In the rows, 128 means zero.
Facts:
j395: ζ 357; Δ vekel
j173: ζ 5; Δ nutruku
j632: ζ 395; Δ vekel
j131: ζ 357; π j970,j224; Δ nutruku
j639: ζ 357; Δ nutruku
j617: ζ 5; Δ nutruku
j345: ζ 357; Δ vekel
j243: ζ 395; Δ vekel
j22: ζ 395; π j504; Δ nutruku
j175: ζ 395; Δ vekel
j239: ζ 395; Δ vekel
j867: ζ 395; Δ nutruku
j590: ζ 395; π j322,j695; Δ nutruku
j715: ζ 357; π j298; Δ vekel
j659: ζ 357; Δ nutruku
j860: ζ 357; Δ vekel
j245: ζ 395; π j92,j149,j694,j224; Δ nutruku
j528: ζ 395; Δ vekel
j912: ζ 357; π j710,j617; Δ nutruku
j126: ζ 5; Δ vekel
j181: ζ 395; π j477,j677,j391,j596; Δ vekel
j92: ζ 395; Δ nutruku
j391: ζ 395; Δ vekel
j429: ζ 357; π j311,j687,j173,j949,j945; Δ vekel
j661: ζ 5; Δ vekel
j414: ζ 395; Δ vekel
j988: ζ 395; π j539,j345,j632; Δ vekel
j503: ζ 395; Δ vekel
j568: ζ 5; Δ vekel
j677: ζ 395; Δ nutruku
j750: ζ 395; π j904,j166,j684,j804; Δ nutruku
j982: ζ 395; Δ nutruku
j344: ζ 357; Δ vekel
j816: ζ 395; π j166,j460; Δ nutruku
j142: ζ 395; π j173,j243; Δ nutruku
j76: ζ 395; Δ nutruku
j546: ζ 5; Δ vekel
j588: ζ 395; π j194,j298,j210,j106; Δ nutruku
j742: ζ 5; Δ nutruku
j463: ζ 395; Δ vekel
j464: ζ 5; π j804; Δ vekel
j297: ζ 395; Δ vekel
j32: ζ 395; π j934,j24,j386; Δ vekel
j49: ζ 5; π j298,j695; Δ nutruku
j514: ζ 395; Δ vekel
j822: ζ 5; Δ vekel
j824: ζ 395; π j126,j967,j395,j697,j820; Δ vekel
j299: ζ 251; Δ nutruku
j495: ζ 395; Δ nutruku
j24: ζ 357; Δ nutruku
j272: ζ 5; Δ vekel
j301: ζ 357; π j706,j12,j663; Δ nutruku
j730: ζ 395; π j710,j106; Δ vekel
j554: ζ 357; π j414; Δ vekel
j609: ζ 395; π j719,j341,j867,j47,j76; Δ nutruku
j753: ζ 395; π j308,j754; Δ vekel
j146: ζ 357; π j889,j484; Δ vekel
j670: ζ 357; Δ vekel
j210: ζ 5; Δ vekel
j747: ζ 5; Δ vekel
j307: ζ 395; π j756,j395; Δ nutruku
j945: ζ 395; Δ vekel
j266: ζ 395; Δ nutruku
j844: ζ 357; Δ nutruku
j791: ζ 395; Δ nutruku
j904: ζ 395; Δ nutruku
j329: ζ 395; Δ vekel
j535: ζ 357; Δ vekel
j422: ζ 251; π j210,j106,j503; Δ nutruku
j37: ζ 5; Δ nutruku
j689: ζ 251; Δ vekel
j91: ζ 5; π j546,j883; Δ vekel
j460: ζ 395; Δ nutruku
j149: ζ 395; Δ vekel
j970: ζ 395; Δ vekel
j569: ζ 395; Δ nutruku
j459: ζ 357; π j546,j322,j35; Δ nutruku
j804: ζ 251; Δ vekel
j973: ζ 357; π j697,j402,j704; Δ nutruku
j735: ζ 251; Δ nutruku
j566: ζ 357; Δ vekel
j305: ζ 395; π j126,j530; Δ vekel
j672: ζ 395; Δ nutruku
j967: ζ 395; Δ nutruku
j587: ζ 5; Δ vekel
j687: ζ 357; Δ vekel
j193: ζ 395; Δ nutruku
j560: ζ 5; Δ vekel
j379: ζ 395; Δ nutruku
j106: ζ 251; Δ vekel
j525: ζ 395; Δ vekel
j755: ζ 5; Δ nutruku
j454: ζ 395; π j756,j297,j735,j256,j560,j755,j484; Δ nutruku
j577: ζ 395; π j659,j530,j535; Δ vekel
j870: ζ 395; π j256; Δ vekel
j311: ζ 395; Δ vekel
j883: ζ 395; Δ vekel
j224: ζ 5; Δ nutruku
j166: ζ 5; Δ nutruku
j879: ζ 251; Δ nutruku
j298: ζ 395; Δ vekel
j136: ζ 395; π j514,j149,j766; Δ vekel
j756: ζ 395; Δ vekel
j663: ζ 5; Δ nutruku
j21: ζ 251; π j785,j460,j341,j530; Δ nutruku
j256: ζ 395; Δ vekel
j483: ζ 357; Δ nutruku
j360: ζ 395; π j687; Δ vekel
j440: ζ 395; Δ vekel
j530: ζ 251; Δ vekel
j484: ζ 395; Δ vekel
j357: ζ 395; Δ nutruku
j350: ζ 395; Δ vekel
j934: ζ 395; Δ vekel
j684: ζ 251; Δ vekel
j265: ζ 395; π j546,j747; Δ nutruku
j373: ζ 5; Δ vekel
j42: ζ 357; π j984,j483; Δ vekel
j504: ζ 395; Δ vekel
j650: ζ 251; Δ vekel
j621: ζ 395; π j819,j528; Δ vekel
j985: ζ 357; π j670,j791,j329; Δ nutruku
j949: ζ 395; Δ nutruku
j710: ζ 357; Δ vekel
j695: ζ 251; Δ vekel
j505: ζ 357; π j562,j569,j785; Δ vekel
j694: ζ 357; Δ nutruku
j906: ζ 395; Δ vekel
j717: ζ 395; π j822; Δ nutruku
j820: ζ 357; Δ nutruku
j711: ζ 395; Δ vekel
j921: ζ 395; π j756,j906; Δ nutruku
j574: ζ 357; π j92,j566,j299,j581; Δ nutruku
j472: ζ 357; π j440,j299,j879; Δ vekel
j692: ζ 395; Δ nutruku
j300: ζ 395; Δ vekel
j253: ζ 395; π j780,j175,j661; Δ vekel
j404: ζ 357; π j672,j37,j819,j266; Δ vekel
j944: ζ 251; π j239,j906,j414,j692,j373; Δ vekel
j539: ζ 395; Δ nutruku
j719: ζ 395; Δ nutruku
j766: ζ 395; Δ nutruku
j697: ζ 251; Δ vekel
j35: ζ 5; Δ nutruku
j254: ζ 395; π j689,j663; Δ vekel
j706: ζ 395; Δ nutruku
j596: ζ 395; Δ vekel
j132: ζ 357; π j300,j12,j495,j386,j175,j747; Δ nutruku
j571: ζ 395; π j329,j402; Δ nutruku
j380: ζ 395; π j568,j754; Δ nutruku
j446: ζ 357; π j596,j945; Δ vekel
j194: ζ 395; Δ nutruku
j993: ζ 251; Δ nutruku
j212: ζ 5; π j766,j596,j694,j483; Δ vekel
j386: ζ 395; Δ nutruku
j477: ζ 357; Δ vekel
j709: ζ 395; Δ vekel
j322: ζ 357; Δ nutruku
j780: ζ 395; Δ vekel
j11: ζ 357; Δ vekel
j785: ζ 395; Δ nutruku
j303: ζ 357; π j780,j193,j970; Δ vekel
j673: ζ 357; π j63,j194,j697; Δ vekel
j308: ζ 5; Δ nutruku
j754: ζ 357; Δ nutruku
j723: ζ 395; π j149,j175; Δ vekel
j857: ζ 357; π j860,j379,j272,j617,j322; Δ nutruku
j47: ζ 395; Δ nutruku
j562: ζ 5; Δ vekel
j341: ζ 395; Δ vekel
j63: ζ 357; Δ vekel
j387: ζ 5; π j525,j266,j156,j484; Δ nutruku
j631: ζ 357; π j11,j704,j742,j463; Δ nutruku
j897: ζ 251; π j754,j677,j463,j484; Δ nutruku
j84: ζ 395; π j670; Δ vekel
j156: ζ 395; Δ nutruku
j984: ζ 395; Δ nutruku
j499: ζ 5; π j844,j11,j695; Δ vekel
j402: ζ 395; Δ vekel
j819: ζ 395; Δ vekel
j12: ζ 357; Δ vekel
j581: ζ 395; Δ vekel
j838: ζ 395; π j311,j650,j173,j742,j755; Δ nutruku
j858: ζ 5; π j982,j173,j350,j344; Δ nutruku
j704: ζ 395; Δ vekel
j889: ζ 5; Δ nutruku

Known rows:
j621: [ 73 127 121 130 151 108 127 136 167 181  96 153 139  99 159  97 127 102
  94 114  98  81 170  93  82 115 102  55 135  92 181 130 100]
j753: [ 76 123 115 141 140 115 125 141 161 175  93 159 141  97 162  89 126 100
  98 115 104  83 172  88  85 110 102  57 127  94 174 127  95]
j224: [123 140 152 155 103 127 103 127 172 156 159 138 127 122 138  85 114 147
 146 151  99  66 171 135 106 154  61 111 131 119 185 128 176]
j245: [118 155 139 165 118 129  97 140 172 154 142 133 108 105 160  75 128 138
 140 133  80  55 166 131  96 131  46 126 119 130 178 116 177]
j440: [ 80 118 113 141 131 115 113 132 172 179 127 138 144  95 133  93 121 115
 118 135 113  81 188  97  85 135 108  68 145  73 165 149 110]
j193: [127 143 155 148 110 126 114 128 171 155 150 140 128 115 145  87 111 151
 145 149  94  72 176 135 105 149  58 113 135 127 181 124 163]
j265: [125 155 153 150 149 122 117 133 165 147 119 143 119 102 170  86 109 144
 138 154  80  69 166 136 100 128  44 113 137 140 186 105 135]
j47: [108 165 142 135 108 138 139 127 179 134 135 159 120 126 154  96 140 158
 143 164  87  84 175 139 106 147  59  96 152 114 185 136 165]
j577: [ 76 147  97 132 142 126 143 153 173 163  89 148 126  83 160  92 150 121
 106 127  92  87 193  92  85 119  93  72 141  87 158 144  94]
j687: [ 79 123 105 147 125 124 113 131 148 154 114 159 147  97 157 115 111 119
 129 145 106 104 182  95  90 124 119  52 139  72 166 130  88]
j311: [ 80 126 108 149 124 124 114 126 144 151 115 159 149 102 155 117 105 117
 127 140 110 107 182  93  92 120 119  46 135  75 167 131  81]
j414: [ 70 134 124 130 140 102 125 115 164 172 142 133 147  98 118 118 108 130
 106 117 101  84 195 104  95 135 111  43 148  84 167 158  87]
j539: [115 158 155 143 116 127 122 116 172 140 143 150 124 127 145  95 119 151
 141 155  92  80 168 138 107 143  57  92 145 120 191 129 159]
j422: [115 171 150 170 143 123 120 127 176 134 128 138 105 117 143  71 124 131
 136 149  98  76 158 139 108 123  33  96 143 134 174 138 136]
j253: [ 92 121 108 142 151 116 117 157 161 187  98 135 139  72 165  88 115 116
 109 123  89  68 193  86  80 116  97  92 133 103 155 120  92]
j921: [102 175 155 148 125 117 120 114 164 143 154 136 108 118 145 104 120 153
 118 109  80  66 175 138 109 131  50  83 125 143 185 135 145]
j879: [113 153 151 150 110 125 108 119 179 147 161 139 119 123 135  89 119 147
 144 151  97  70 167 140 104 150  61 100 140 116 184 138 174]
j993: [114 159 152 149 120 126 121 124 168 141 138 149 117 122 151  91 122 146
 140 146  90  78 167 139 106 139  52  96 139 126 185 128 156]
j24: [129 144 157 144 121 125 125 130 162 152 135 145 131 115 155  95 105 157
 140 154  92  75 176 134 106 145  56 106 140 136 186 116 147]
j402: [ 93 117 118 148 122 123 144 144 160 173 110 153 151 101 130  90 121 117
 111 134 136 104 193  87  98 125 101  50 144  95 149 155  76]
j345: [ 79 123 116 133 139 116 128 130 165 172 114 149 145  97 141 104 118 119
 116 138 106  90 187  99  88 130 108  55 149  78 170 142  94]

Rows:
No name comes twice in this set of rows, the named rows included.
[124 153 165 151 140 122 120 115 169 140 133 149 128 123 148  89 102 143
 147 173 100  89 159 144 108 139  51  92 155 122 193 123 139] | j35
[115 144 160 147 107 128 122 120 166 149 140 165 129 138 150  87 120 136
 133 145 107  85 157 133 111 139  64  81 132 129 198 124 161] | j308
[ 78 133 107 121 120 127 152 140 173 165 108 157 145 104 135 100 139 133
 117 149 114 102 200  95  90 137 109  56 159  73 160 159  97] | j530
[116 139 157 152  95 130 115 117 163 148 145 163 132 141 149  91 114 136
 136 143 109  86 154 130 111 141  68  77 123 125 198 120 166] | j677
[114 161 141 162 122 124 100 134 180 149 146 130 104 107 153  78 127 139
 136 131  80  56 166 133  99 133  43 120 125 127 178 125 175] | j574
[117 171 153 162 154 121 117 118 176 134 127 143 111 118 148  79 116 131
 143 160  94  78 155 146 104 123  36  93 151 124 183 130 140] | j912
[ 87 127 117 141 170 112 123 144 163 173  89 143 138  80 163  92 113 111
 112 140  95  83 181  97  83 110  93  73 149  91 166 126  75] | j91
[ 81 125 102 151 137 120 108 147 164 174 107 143 132  86 155  91 129 106
 116 126  99  76 179  90  81 116 100  79 130  83 163 130 107] | j42
[109 172 134 169 123 134 109 127 149 123 125 153 105 110 182 100 120 141
 138 130  78  84 159 131 105 115  54  94 113 138 183 106 137] | j838
[ 89 110 109 144 126 118 109 142 166 185 120 141 148  92 142  94 112 116
 121 135 110  80 185  92  86 131 108  75 136  79 160 138 110] | j514
[ 81 145 104 148 146 120 141 154 163 171  97 137 124  82 148  85 137 115
 100 106 104  84 196  83  90 109  85  66 130 107 143 149  75] | j824
[ 83 106 110 147 115 124 110 134 157 171 123 157 154 103 143  99 112 112
 124 142 120  94 177  90  89 132 119  60 134  72 167 135 108] | j596
[126 156 159 165 117 128 134 120 173 139 143 145 126 130 121  77 117 141
 141 160 123  93 167 140 118 142  44  80 152 127 170 148 138] | j194
[ 76 126 130 130 126 108 132 118 155 175 133 148 153 108 124 116 108 128
 104 113 115  93 191  98  96 133 115  32 138  92 166 153  83] | j756

The same things again, as new rows of numbers:
Known rows:
j142: [ 55 101 142  95 141 131 116 142 170 132 146 155 121]
j12: [151 132 120 126 116 118 133 130 113 110 123 126 142]
j670: [133 145 132 185 129 137 137 138 128 111 113 122 157]
j76: [104  93 136 104 130 149 120 193 148 122 151 145 134]
j755: [ 81  99 140 130 127 126 118 180 185 127 153 142 133]
j883: [131 129 129 140 115 117 130 144 121 118 114 128 148]
j904: [104  93 137 103 130 154 124 215 155 120 148 146 126]
j820: [100  88 139 159 135 128 120 169 160 124 148 148 148]
j131: [126  80 136  67 145 118 119 143 164 123 153 156 116]
j857: [ 89  80 145  97 137 118 117 200 145 134 136 158 125]
j459: [ 95  78 140  90 135 118 121 214 143 131 144 158 121]
j546: [138 130 128 144 107 115 134 155 120 116 117 125 149]
j224: [140  84 138  86 132 118 125 168 169 118 157 140 124]
j695: [123 135 137 174 113 113 130 132 130 125 111 122 166]
j504: [129 138 131 137 125 131 129 109 135 113 110 126 148]
j272: [122 128 136 150 114 112 127 140 124 123 108 125 157]
j181: [131 134 132 113 131 136 124  81 160 129 119 150 140]
j440: [143 130 134 125 128 118 126  66 144 112 112 123 151]
j949: [ 73 103 141 104 132 131 121 165 179 128 154 144 127]
j243: [ 91 149 132 134 121 129 124  70 149 121 119 127 149]
j460: [105  92 137 115 127 155 124 202 149 122 152 145 135]

Rows:
No name comes twice in this set of rows, the named rows included.
[ 98  95 140 137 152 142 127 198 151 123 143 153 127] | j985
[100  75 137 138 130 122 121 182 183 113 141 153 132] | j692
[113  94 141 104 137 139 121 214 182 132 151 160 117] | j380
[162 128 122 120 116 113 130 106 124 111 126 125 144] | j175
[ 97  96 139 105 147 131 109 188 177 130 145 150 120] | j387
[147 124 126  93 136 118 123  57 127 118 117 143 140] | j303
[118  79 127  64 143 123 121 190 137 123 151 163 109] | j132
[127  78 137  59 148 120 118 130 172 124 153 161 117] | j245
[117 128 127 155 135 141 122  57 124 122 112 145 163] | j305
[101  86 143 126 119 112 125 247 147 129 145 136 134] | j322

